[-9.1 5.4 25.6 22.0 -0.6 10.8 -2.5 19.2 6.1 -0.6 1.7 15.6 16.9 13.8 -4.1 -8.8 -4.7 18.9 -6.2 7.7 0.9 7.0 -21.7 -21.8 5.7 -13.5 12.0] -> <95>:keri
[-5.9 -4.3 20.1 20.5 -1.2 8.0 -2.3 8.7 8.7 -4.2 3.7 5.8 23.0 5.9 7.6 -14.3 10.2 27.6 -8.9 3.4 -2.0 10.2 -3.7 -7.9 1.9 -21.6 21.3] -> <95>:keri
[1.2 -5.4 -6.9 -10.5 1.8 2.3 8.4 19.3 2.6 -12.5 8.0 -7.3 -0.5 -9.0 1.9 10.1 4.1 9.3 0.5 -2.0 -2.1 -15.6 7.9 12.9 2.1 1.1 31.5] -> <87>:sazaf
[0.8 -1.7 -7.3 0.0 11.4 -10.4 3.5 -47.4 22.4 1.5 -5.0 3.3 1.0 -1.3 9.5 -13.2 3.0 35.1 -0.1 1.4 -5.3 -9.7 3.0 2.3 2.0 -7.7 6.1] -> <92>:rito
[-0.5 -2.6 -10.4 4.1 15.3 -11.5 -3.1 -67.6 19.1 -1.4 -6.1 -4.7 -4.5 -8.9 -3.8 -12.8 1.2 32.2 -3.5 3.0 -3.0 -18.4 -2.3 -11.2 9.3 -8.1 13.9] -> <92>:zage
[0.8 3.5 8.5 0.7 12.9 10.5 -6.6 13.7 6.7 -0.7 6.0 11.1 -1.8 3.1 7.2 7.6 -16.6 25.5 -4.0 9.7 -2.1 1.7 -3.5 -25.1 7.7 -3.6 11.0] -> <89>:gumil
[-5.8 -4.3 -2.3 14.5 19.2 -5.0 0.8 -67.6 17.4 -0.4 7.2 6.9 -2.3 3.8 0.0 0.3 -7.9 21.0 -1.8 4.4 1.6 -17.4 -6.5 -21.4 2.0 -13.3 6.8] -> <92>:zage
[-1.8 -7.3 -2.3 7.0 17.7 -2.6 6.7 -56.6 8.6 -10.3 -4.5 1.7 -1.2 2.8 -2.6 -3.1 4.5 18.6 -0.8 7.2 -2.8 -27.9 -11.5 -31.6 11.4 5.9 2.4] -> <92>:zage
[-12.1 14.8 28.3 20.6 -0.6 31.2 0.3 67.6 -10.0 -1.4 -24.8 -4.1 19.6 -7.9 28.4 -22.2 33.6 52.0 -5.0 16.2 19.1 -3.3 -25.8 -19.4 13.7 15.8 40.5] -> <95>:Tiros
[-2.3 12.1 13.0 11.1 16.8 -5.6 -1.7 1.3 9.6 -0.4 2.8 0.8 6.6 3.0 0.7 -1.3 -18.7 31.0 -11.4 5.2 -1.7 12.0 -3.4 -37.0 11.4 -15.4 25.1] -> <89>:zetol
[8.8 4.8 5.7 0.0 14.0 7.3 -2.4 7.2 3.7 -2.1 13.6 -2.3 -0.1 5.2 5.6 7.5 -22.2 12.7 -1.9 2.6 0.2 3.3 2.2 -6.1 1.3 -6.8 -2.0] -> <89>:gumil
[-3.9 -3.8 11.6 16.5 9.1 1.3 0.3 -33.3 22.0 0.3 -5.4 -0.7 8.0 -5.3 7.2 -15.4 6.8 31.0 -0.7 0.8 0.7 -11.6 -0.9 -1.7 7.7 -10.8 24.2] -> <92>:rito
[-7.5 3.7 -0.7 9.0 14.6 -3.5 -1.6 -44.1 23.5 3.0 0.0 6.2 2.5 -1.0 1.5 -9.2 3.2 27.0 0.5 -1.7 2.3 -3.2 -5.4 -15.8 9.4 -3.7 11.4] -> <92>:mota
[7.8 -0.5 7.8 -0.8 5.3 3.2 -1.1 21.2 11.3 -3.8 3.1 -2.3 -0.4 1.9 6.1 -0.2 -16.9 24.4 -8.9 5.1 0.5 10.2 5.4 -8.1 8.8 2.6 16.8] -> <89>:zetol
[-3.9 -3.6 -0.6 -8.8 2.3 2.9 5.7 31.2 14.1 -9.0 0.3 -1.2 2.4 -2.4 -1.2 9.9 12.6 20.5 -7.4 -1.2 2.4 -3.8 3.9 -9.4 5.7 6.5 28.3] -> <87>:sazaf
[-1.3 5.2 21.7 20.7 11.1 15.5 -0.4 -5.8 -0.9 -6.0 3.4 -6.2 13.8 1.7 6.9 -12.9 3.0 13.1 -2.5 7.6 7.2 10.6 -7.7 -5.2 -0.6 -18.1 3.9] -> <95>:Lal
[6.9 1.6 7.2 -1.4 14.3 11.6 -1.3 22.9 4.5 -1.2 1.8 -1.3 3.7 1.4 12.4 6.5 -21.2 23.7 -8.3 8.8 -5.6 -3.0 4.3 -4.3 4.4 1.5 16.2] -> <89>:zetol
[1.5 -8.4 4.1 10.0 16.3 -7.1 -2.6 -67.6 25.1 -4.3 0.7 7.0 -2.5 3.0 -4.9 -1.4 -13.7 19.9 -0.2 2.3 -4.9 -15.6 -4.8 -18.1 11.0 -16.2 5.8] -> <92>:zage
[-4.6 -4.8 6.6 0.9 12.4 -3.2 2.2 -49.9 23.1 8.1 -4.7 1.9 1.4 -3.6 3.3 -11.5 6.3 29.5 0.3 0.7 -1.9 -10.7 -3.8 5.2 7.4 -11.2 12.7] -> <92>:rito
[1.4 -3.3 -14.0 -6.1 -3.6 7.5 7.8 56.7 2.8 -14.2 -9.5 0.3 9.9 -4.2 5.5 3.0 13.1 20.6 -1.0 -3.4 2.4 -15.6 -1.8 -7.0 9.9 24.3 29.4] -> <87>:bub
[-5.0 -2.4 7.4 26.5 3.8 1.5 1.9 -42.0 9.3 -5.1 13.9 7.1 14.8 0.4 -13.4 -16.2 15.3 16.5 -4.7 6.5 0.4 -3.2 -11.1 -20.9 -6.8 -24.1 -5.3] -> <95>:keri
[5.7 -2.0 17.2 15.4 4.1 10.7 -0.8 51.9 6.3 0.2 8.6 -2.1 7.4 3.5 -5.2 -12.5 3.0 10.6 -2.9 6.0 4.6 9.2 -6.3 18.7 6.1 -14.7 3.8] -> <95>:keri
[-10.5 0.0 13.1 14.1 5.1 8.9 1.5 -2.2 2.6 -9.3 7.5 5.1 7.6 0.5 7.4 -8.4 8.9 15.6 -2.2 4.0 0.6 -0.7 -7.2 -11.7 -3.4 -11.0 12.5] -> <95>:keri
